Below are the code and all the weights of a small trained network. Each question names an input and a class and asks about switching units off, where a switched-off unit gives its printed mean instead of its output.

import numpy as np


def w(rows, s, z=0):
    codes = np.array(rows[::2]) - 128.0
    scale = np.full(codes.shape[1], s)
    scale[-1] = z or s
    return codes * scale


def f(y):
    return np.maximum(y, 0)


def log_softmax(a):
    a = a - a.max(-1, keepdims=True)
    return a - np.log(np.exp(a).sum(-1, keepdims=True))


def net(x, mask):
    res = np.array(x, float).reshape(1, 4) / 4 @ E
    y = f(res @ A[0][:, :-1].T + A[0][:, -1])
    res = res + np.where(mask, y, B[0][:, -1]) @ B[0][:, :-1]
    return log_softmax(res[-1] @ U[:, :-1].T + U[:, -1])


A, B = {}, {}
E = w([
[133,89,52,108,148,85,88,155,146],'x0',
[58,92,104,169,51,110,139,151,148],'x1',
[133,183,131,153,125,161,53,133,127],'x2',
[122,199,133,9,114,89,164,130,182],'x3',
],0.015)
A[0] = w([
[82,94,167,99,63,95,148,128,164,166],'N1',
[82,160,110,167,79,134,123,150,149,137],'N2',
[223,254,143,88,191,173,140,82,101,195],'N3',
[97,111,139,103,94,98,124,154,184,175],'N4',
[101,137,116,90,119,100,201,160,156,154],'N5',
[192,103,91,119,203,154,129,120,38,244],'N6',
[103,65,56,175,174,132,154,158,168,152],'N7',
[107,39,121,137,165,94,142,59,180,167],'N8',
[192,56,124,188,93,173,111,103,65,205],'N9',
[22,131,164,132,78,120,198,110,151,218],'N10',
[132,173,179,182,96,224,73,110,139,239],'N11',
[128,120,81,114,178,109,59,201,138,251],'N12',
[88,64,154,210,128,138,117,112,21,171],'N13',
[97,113,128,79,66,152,199,132,189,163],'N14',
],0.0095,0.0031)
B[0] = w([
[172,127,69,239,201,89,155,72,38,181],'N1',
[137,109,101,126,75,81,153,67,144,174],'N2',
[99,195,102,82,131,254,89,142,116,255],'N3',
[58,144,54,165,108,19,200,57,117,174],'N4',
[124,169,103,168,159,83,93,61,75,184],'N5',
[153,135,209,88,153,143,161,139,195,202],'N6',
[165,87,141,138,157,147,215,221,109,187],'N7',
[204,132,165,150,127,109,176,137,133,171],'N8',
[120,51,203,174,156,144,103,229,152,219],'N9',
[103,105,120,233,170,124,134,34,46,199],'N10',
[34,120,133,110,146,148,47,56,177,218],'N11',
[79,162,106,85,119,117,166,119,193,197],'N12',
[150,97,174,200,97,154,79,225,148,230],'N13',
[116,155,73,185,206,105,111,82,5,191],'N14',
],0.0082,0.016)
U = w([
[96,231,164,48,148,207,60,84,180,254],'0',
[72,85,191,213,70,183,5,150,161,14],'1',
[95,176,114,239,147,112,175,22,59,139],'2',
[56,170,23,105,56,74,185,99,205,93],'3',
[184,113,177,179,123,155,254,205,153,162],'4',
],0.007,0.0017)

Each question gives the input, the list of numbers given to net, and the class t.
The units are the neurons (one row each of A and B). Each row of codes is followed by its name. A weight is (code - 128) times the scale printed after its matrix; where a second scale follows, it is the last column's (A, B and U).
mask holds one flag per neuron, in row order. A switched-off neuron (its flag False) gives its mean, the last column of its row in B, instead of its output. The means were averaged over made-up inputs and are rounded, as every weight is.
A unit's drop is (log p(t) with every unit on - log p(t) with that unit switched off) / (log p(t) with every unit on - log p(t) with every unit switched off).
The circuit of an input: a set's keep is (log p(t) with only the set's units on - log p(t) with every unit switched off) / (log p(t) with every unit on - log p(t) with every unit switched off). Starting from the 12 units with the biggest drops (on a tie, the unit counted first), units are removed one at a time, each time the one whose removal leaves the highest keep (on an exact tie, the one counted first), for as long as the keep stays at least 0.8.
circuit, biggest first: the units of the circuit, biggest drop first
most important unit: the unit with the biggest drop
top k neurons: the k neurons with the biggest drops, biggest first
drop when u is switched off: that unit's drop, to one decimal
input [-2,-1,-5,-8], class 4: circuit, biggest first : [N7 N6]
input [-4,4,-7,-4], class 4: most important unit : N13
input [4,5,4,5], class 2: circuit, biggest first : [N1 N14]
input [-6,-8,-5,-5], class 1: circuit, biggest first : [N9 N13]
input [-8,-3,-4,0], class 0: circuit, biggest first : [N3 N1]
input [-6,7,-7,-7], class 1: top 3 neurons : [N13 N9 N10]
input [-7,-5,1,-4], class 1: top 2 neurons : [N9 N13]
input [8,-3,3,7], class 3: circuit, biggest first : [N4 N12]
input [-7,1,-8,-6], class 4: circuit, biggest first : [N8 N5]
input [6,6,2,3], class 2: top 2 neurons : [N1 N14]
input [8,-3,-6,7], class 2: top 2 neurons : [N5 N14]
input [7,1,8,-1], class 3: top 2 neurons : [N12 N3]
input [-1,5,-6,-4], class 4: top 2 neurons : [N7 N13]
input [1,-8,-5,-4], class 4: most important unit : N11
input [6,8,0,-5], class 4: drop when N7 is switched off : 0.3
input [4,7,-2,-5], class 4: drop when N7 is switched off : 0.2
input [-6,0,4,8], class 2: drop when N14 is switched off : 0.3
